Here is a tiny trained network, its code and every weight. The questions are about switching its units off for an input and a class, where a switched-off unit gives its printed mean instead of its output.

import numpy as np


def w(rows, s, z=0):
    codes = np.array(rows[::2]) - 128.0
    scale = np.full(codes.shape[1], s)
    scale[-1] = z or s
    return codes * scale


def f(y):
    return np.maximum(y, 0)


def log_softmax(a):
    a = a - a.max(-1, keepdims=True)
    return a - np.log(np.exp(a).sum(-1, keepdims=True))


def net(x, mask):
    res = np.array(x, float).reshape(1, 7) / 4 @ E
    y = f(res @ A[0][:, :-1].T + A[0][:, -1])
    res = res + np.where(mask, y, B[0][:, -1]) @ B[0][:, :-1]
    return log_softmax(res[-1] @ U[:, :-1].T + U[:, -1])


A, B = {}, {}
E = w([
[98,193,122,238],'x0',
[188,27,147,193],'x1',
[73,132,250,139],'x2',
[126,128,128,127],'x3',
[127,129,127,128],'x4',
[132,129,129,128],'x5',
[132,130,128,128],'x6',
],0.011)
A[0] = w([
[88,208,168,107,100],'n1',
[93,141,175,191,62],'n2',
[105,184,100,60,90],'n3',
[167,129,108,50,85],'n4',
[120,124,165,54,31],'n5',
[108,152,119,70,141],'n6',
[90,167,162,135,87],'n7',
[131,168,156,112,92],'n8',
[172,52,56,130,124],'n9',
[135,161,91,246,24],'n10',
[124,154,135,146,81],'n11',
[110,175,86,84,155],'n12',
[106,181,180,122,124],'n13',
[119,193,123,90,180],'n14',
[107,169,131,131,87],'n15',
[159,85,165,196,21],'n16',
[122,193,182,120,106],'n17',
[141,100,116,112,69],'n18',
[109,91,169,8,42],'n19',
[148,186,16,144,17],'n20',
[131,143,122,111,84],'n21',
[110,90,226,115,3],'n22',
[143,86,106,97,112],'n23',
[118,109,255,112,89],'n24',
[162,67,134,93,103],'n25',
[108,203,95,47,79],'n26',
[83,165,119,152,123],'n27',
[142,115,171,118,66],'n28',
],0.017,0.012)
B[0] = w([
[54,124,132,112,227],'n1',
[74,164,120,128,190],'n2',
[192,107,142,114,214],'n3',
[127,88,149,107,193],'n4',
[112,191,100,131,176],'n5',
[168,129,123,142,205],'n6',
[75,130,133,116,181],'n7',
[98,121,138,130,158],'n8',
[120,78,151,81,240],'n9',
[254,85,130,140,214],'n10',
[130,124,131,115,142],'n11',
[180,134,128,158,225],'n12',
[81,144,124,101,209],'n13',
[121,158,107,161,238],'n14',
[94,142,121,110,162],'n15',
[114,199,100,182,182],'n16',
[81,138,124,104,198],'n17',
[108,145,115,116,143],'n18',
[128,181,116,200,229],'n19',
[105,206,109,181,207],'n20',
[124,98,150,158,135],'n21',
[211,84,139,93,189],'n22',
[105,111,132,95,178],'n23',
[205,131,109,172,248],'n24',
[103,98,142,96,198],'n25',
[191,79,135,137,232],'n26',
[82,145,133,126,190],'n27',
[133,84,148,152,149],'n28',
],0.048,0.012)
U = w([
[157,107,124,57,253],'0',
[96,215,97,108,81],'1',
[32,131,133,8,8],'2',
],0.011,0.0035)

Each question gives the input, the list of numbers given to net, and the class t.
The units are the neurons (one row each of A and B). Each row of codes is followed by its name. A weight is (code - 128) times the scale printed after its matrix; where a second scale follows, it is the last column's (A, B and U).
mask holds one flag per neuron, in row order. A switched-off neuron (its flag False) gives its mean, the last column of its row in B, instead of its output. The means were averaged over made-up inputs and are rounded, as every weight is.
A unit's drop is (log p(t) with every unit on - log p(t) with that unit switched off) / (log p(t) with every unit on - log p(t) with every unit switched off).
most important unit: the unit with the biggest drop
k most important neurons: the k neurons with the biggest drops, biggest first
drop of u: that unit's drop, to one decimal
input [2,6,7,-2,-1,3,7], class 1: most important unit : n16
input [-7,-1,2,-7,-6,5,-1], class 1: 2 most important neurons : n19, n5
input [-7,-2,5,6,-1,2,-3], class 1: 2 most important neurons : n19, n5
input [0,-8,-1,-6,-6,4,-2], class 0: 3 most important neurons : n26, n3, n19
input [2,7,2,8,-7,3,-6], class 1: 3 most important neurons : n16, n26, n3
input [1,7,3,-3,1,-1,-7], class 1: 3 most important neurons : n16, n26, n10
input [1,7,1,-3,-2,-1,-8], class 1: 4 most important neurons : n16, n26, n3, n22
input [4,7,1,4,7,8,5], class 1: 4 most important neurons : n16, n26, n22, n3
input [-5,-2,3,-8,2,-5,6], class 1: 2 most important neurons : n19, n10
input [8,3,-3,6,2,-1,2], class 0: 3 most important neurons : n10, n19, n14
input [-7,-2,3,6,6,-8,3], class 1: 3 most important neurons : n19, n5, n10
input [7,3,-1,8,3,-5,-5], class 0: 2 most important neurons : n10, n19
input [-5,-8,-2,-3,-4,-8,0], class 0: 3 most important neurons : n26, n3, n4
input [0,5,-7,1,-4,4,-6], class 2: most important unit : n24
input [-7,-3,3,-7,-8,-7,8], class 1: 3 most important neurons : n19, n5, n10
input [-3,2,-6,-6,-2,7,-5], class 2: drop of n6 : 0.0
input [-8,-1,7,-7,-7,-6,-4], class 1: drop of n5 : 1.6
input [-3,-7,-7,-2,-7,8,-2], class 0: drop of n26 : 0.4
input [7,6,-1,-6,6,-3,4], class 0: drop of n20 : 0.1
input [5,2,-6,6,-5,4,5], class 0: most important neuron : n10
